Below are the code and all the weights of a small trained network. Each question names an input and a target symbol and asks about switching units off, where a switched-off unit gives its printed mean instead of its output.

import numpy as np


def w(rows, s, z=0):
    codes = np.array(rows[::2]) - 128.0
    scale = np.full(codes.shape[1], s)
    scale[-1] = z or s
    return codes * scale


def f(y):
    return y / 2 * (1 + np.tanh(0.7978845608 * (y + 0.044715 * y**3)))


def softmax(a):
    e = np.exp(a - a.max(-1, keepdims=True))
    return e / e.sum(-1, keepdims=True)


def log_softmax(a):
    a = a - a.max(-1, keepdims=True)
    return a - np.log(np.exp(a).sum(-1, keepdims=True))


def net(x, mask):
    ids = ['βγδεζηθλμξπστφψω'.index(c) for c in x.split()]
    T = len(ids)
    res = E[ids] + P[:T]
    u = 0
    for l in range(2):
        r = res
        for j in range(2):
            rows = slice(4 * j, 4 * j + 4)
            q, k, v = (r @ M[l][rows].T for M in (Q, K, V))
            z = softmax(np.where(np.tri(T) > 0, q @ k.T / 4**0.5, -1e9)) @ v
            o = O[l][rows]
            res = res + np.where(mask[u + j], z, o[:, -1]) @ o[:, :-1]
        u += 2
        y = f(res @ A[l][:, :-1].T + A[l][:, -1])
        res = res + np.where(mask[u : u + 8], y, B[l][:, -1]) @ B[l][:, :-1]
        u += 8
    return log_softmax(res[-1] @ U[:, :-1].T + U[:, -1])


Q, K, V, O, A, B = {}, {}, {}, {}, {}, {}
E = w([
[136,166,125,211,116,108,2],'β',
[96,249,180,58,217,68,149],'γ',
[26,14,44,179,103,151,196],'δ',
[217,85,203,192,60,153,124],'ε',
[202,112,169,218,89,89,53],'ζ',
[235,155,56,207,172,162,82],'η',
[44,29,224,129,201,131,94],'θ',
[228,126,134,211,92,168,85],'λ',
[147,209,164,52,50,42,111],'μ',
[21,235,126,219,66,219,215],'ξ',
[164,125,212,25,225,97,99],'π',
[41,141,9,17,104,102,243],'σ',
[208,114,140,136,81,227,100],'τ',
[175,157,89,146,119,203,46],'φ',
[196,35,113,94,199,38,190],'ψ',
[3,166,176,202,10,46,148],'ω',
],0.0058)
P = w([
[147,132,225,15,3,190,104],'0',
[142,147,131,180,162,85,94],'1',
[138,139,114,177,162,106,78],'2',
[134,134,118,187,164,112,73],'3',
[134,128,111,186,164,112,70],'4',
[131,128,116,202,163,108,75],'5',
[135,126,108,196,162,120,76],'6',
[135,126,112,197,163,123,75],'7',
],0.0046)
Q[0] = w([
[233,48,51,222,135,176,10],'L0H0',
[41,225,201,43,72,54,241],'L0H0',
[225,170,43,223,54,180,14],'L0H0',
[37,97,204,27,183,72,243],'L0H0',
[252,133,208,234,143,200,11],'L0H1',
[164,118,13,254,92,232,68],'L0H1',
[12,118,136,16,85,43,236],'L0H1',
[249,173,118,242,138,229,15],'L0H1',
],0.0056)
K[0] = w([
[230,12,241,15,38,161,154],'L0H0',
[39,248,22,233,174,57,114],'L0H0',
[226,129,217,30,7,145,220],'L0H0',
[35,142,30,230,251,93,46],'L0H0',
[172,191,225,15,3,255,106],'L0H1',
[19,128,56,104,11,229,220],'L0H1',
[133,76,82,247,247,13,58],'L0H1',
[135,218,158,21,2,251,192],'L0H1',
],0.0057)
V[0] = w([
[131,124,228,121,3,196,92],'L0H0',
[63,183,62,111,153,174,66],'L0H0',
[171,61,98,85,86,221,210],'L0H0',
[85,177,58,206,200,118,50],'L0H0',
[104,113,172,179,114,66,98],'L0H1',
[75,75,69,21,176,136,218],'L0H1',
[204,140,46,214,229,56,157],'L0H1',
[163,96,135,235,141,60,109],'L0H1',
],0.0046)
O[0] = w([
[84,89,164,168,63,156,80,253],'L0H0',
[123,217,237,76,185,190,126,119],'L0H0',
[109,123,27,189,109,253,98,122],'L0H0',
[153,229,197,116,160,57,168,71],'L0H0',
[91,102,147,105,46,31,137,132],'L0H1',
[132,135,77,53,180,190,165,58],'L0H1',
[167,141,78,154,146,64,189,9],'L0H1',
[128,128,87,181,52,18,171,89],'L0H1',
],0.005,0.0029)
A[0] = w([
[200,128,158,217,116,232,54,204],'L0N0',
[43,89,243,31,161,145,61,205],'L0N1',
[13,187,152,119,191,25,228,228],'L0N2',
[188,15,150,121,148,51,71,234],'L0N3',
[2,160,191,181,13,114,120,181],'L0N4',
[130,247,56,109,31,83,109,255],'L0N5',
[4,13,54,216,78,192,115,193],'L0N6',
[246,252,215,104,112,154,53,226],'L0N7',
],0.0056,0.0043)
B[0] = w([
[149,121,173,190,132,208,41,254],'L0N0',
[87,88,215,38,180,116,69,213],'L0N1',
[31,145,99,146,198,181,253,161],'L0N2',
[208,20,201,126,145,62,179,211],'L0N3',
[14,167,196,128,8,84,142,189],'L0N4',
[181,227,43,69,16,85,150,177],'L0N5',
[51,36,140,191,43,223,202,218],'L0N6',
[200,214,195,89,149,104,18,217],'L0N7',
],0.0056,0.0065)
Q[1] = w([
[187,234,85,237,79,249,7],'L1H0',
[157,17,231,167,252,227,146],'L1H0',
[45,100,162,250,23,250,24],'L1H0',
[170,235,223,153,138,141,14],'L1H0',
[247,42,162,146,225,146,45],'L1H1',
[11,45,152,96,218,196,172],'L1H1',
[87,166,117,6,203,64,204],'L1H1',
[78,158,123,3,192,67,196],'L1H1',
],0.0057)
K[1] = w([
[154,142,121,18,18,243,27],'L1H0',
[129,9,227,106,250,205,136],'L1H0',
[26,38,184,75,9,207,84],'L1H0',
[162,215,239,10,98,126,33],'L1H0',
[221,75,187,115,203,223,9],'L1H1',
[71,28,107,199,253,131,222],'L1H1',
[184,216,69,107,226,19,194],'L1H1',
[188,206,69,116,228,10,206],'L1H1',
],0.0057)
V[1] = w([
[6,212,186,186,16,66,92],'L1H0',
[144,171,171,4,174,36,91],'L1H0',
[208,223,68,247,194,207,89],'L1H0',
[253,44,203,137,149,68,57],'L1H0',
[245,230,151,119,191,135,33],'L1H1',
[169,110,154,197,51,15,162],'L1H1',
[254,85,91,239,160,93,108],'L1H1',
[94,180,182,5,73,116,79],'L1H1',
],0.0051)
O[1] = w([
[15,162,226,26,117,46,122,242],'L1H0',
[217,99,191,91,199,71,206,170],'L1H0',
[148,148,124,212,123,102,1,2],'L1H0',
[219,78,189,211,28,79,206,212],'L1H0',
[179,106,213,229,165,60,36,137],'L1H1',
[89,49,137,14,7,38,85,107],'L1H1',
[181,7,167,115,129,171,56,52],'L1H1',
[146,207,154,173,81,40,139,239],'L1H1',
],0.0051,0.0084)
A[1] = w([
[115,7,154,189,110,246,205,182],'L1N0',
[14,17,101,81,56,90,230,110],'L1N1',
[186,102,186,125,29,45,73,162],'L1N2',
[92,241,205,182,124,204,82,75],'L1N3',
[115,64,140,123,94,255,29,157],'L1N4',
[62,67,192,80,220,101,87,252],'L1N5',
[214,52,66,204,45,187,7,103],'L1N6',
[241,87,176,196,214,107,41,169],'L1N7',
],0.0051,0.0035)
B[1] = w([
[121,74,94,240,177,7,221,200],'L1N0',
[160,118,118,220,99,252,14,226],'L1N1',
[206,74,34,99,91,150,71,245],'L1N2',
[192,230,141,230,209,68,190,197],'L1N3',
[15,116,20,165,229,56,153,175],'L1N4',
[41,80,217,51,235,197,126,195],'L1N5',
[37,89,7,34,186,2,54,175],'L1N6',
[169,150,34,60,198,227,68,212],'L1N7',
],0.0051,0.011)
U = w([
[149,138,154,70,74,32,146,170],'β',
[196,111,138,24,163,232,106,179],'γ',
[130,182,47,53,143,192,173,252],'δ',
[109,95,95,178,87,212,111,111],'ε',
[168,87,128,124,39,193,95,86],'ζ',
[127,112,84,75,131,149,45,93],'η',
[166,205,154,184,51,178,253,198],'θ',
[98,112,124,132,108,99,95,112],'λ',
[75,51,238,157,181,154,151,140],'μ',
[101,195,164,93,212,77,185,83],'ξ',
[212,82,81,181,125,116,226,179],'π',
[99,134,110,113,203,158,111,60],'σ',
[79,147,141,208,149,49,166,13],'τ',
[178,193,171,217,135,170,65,112],'φ',
[75,91,78,91,150,75,126,81],'ψ',
[67,139,137,59,115,159,84,119],'ω',
],0.0056,0.0041)

Each question gives the input, a string of symbols that net reads in full, and the target symbol t.
The units are the heads (4 rows each of Q, K, V and O) and the neurons (one row each of A and B). Each row of codes is followed by its name. A weight is (code - 128) times the scale printed after its matrix; where a second scale follows, it is the last column's (O, A, B and U).
mask holds one flag per unit, layer by layer, with each layer's heads first. A switched-off unit (its flag False) gives its mean, the last column of its rows in O or B, instead of its output. The means were averaged over made-up inputs and are rounded, as every weight is.
A unit's drop is (log p(t) with every unit on - log p(t) with that unit switched off) / (log p(t) with every unit on - log p(t) with every unit switched off).
most important unit: the unit with the biggest drop
top k neurons: the k neurons with the biggest drops, biggest first
k most important neurons of layer l: the k neurons of layer l with the biggest drops, biggest first
which heads matter: for each layer, one digit per head in row order, 1 if its drop is at least 0.15 and else 0, layers parted by /
input φ φ μ σ, target δ: which heads matter	00 / 11
input φ δ φ θ θ η, target φ: which heads matter	01 / 01
input ψ ω φ φ θ η η, target ψ: which heads matter	10 / 11
input θ θ ζ μ φ η φ, target θ: which heads matter	00 / 01
input φ ψ λ, target φ: most important neuron of layer 1	[L1N3]
input φ ψ η φ φ ω, target ω: which heads matter	01 / 11
input π ψ μ μ φ, target π: which heads matter	10 / 10
input γ φ π μ φ γ, target ξ: which heads matter	10 / 00
input β η φ ψ τ τ, target β: which heads matter	11 / 11
input φ ψ β, target φ: which heads matter	01 / 01
input ψ ψ θ β, target ψ: which heads matter	10 / 11
input ε μ θ θ τ, target ε: which heads matter	10 / 11
input τ π φ μ ζ, target τ: top 2 neurons	[L0N6 L0N0]
input ζ γ λ μ π ψ ψ φ, target ζ: most important unit	L1H1
input π ψ π φ φ φ φ, target π: top 2 neurons	[L0N1 L1N0]
input η ξ β, target η: which heads matter	00 / 11
input ε θ ψ η φ, target ε: top 2 neurons	[L0N6 L1N1]
input σ π σ γ θ φ δ, target ε: top 4 neurons	[L0N7 L0N6 L1N1 L0N0]
input ζ ω ζ, target ζ: which heads matter	11 / 01
input φ β π η η φ σ φ, target φ: which heads matter	11 / 01
input μ θ φ φ ψ η, target μ: most important unit	L0H0
input ξ φ θ θ φ, target ξ: 3 most important neurons of layer 1	[L1N3 L1N1 L1N2]
input η γ φ μ, target β: top 3 neurons	[L0N5 L0N0 L1N1]
input η π μ π, target γ: top 3 neurons	[L1N7 L0N6 L0N4]
input γ θ φ θ λ β φ, target γ: top 2 neurons	[L1N7 L0N1]
input σ φ ψ ψ π τ φ ε, target σ: 2 most important neurons of layer 0	[L0N0 L0N4]
input ζ φ μ, target β: top neuron	[L0N6]
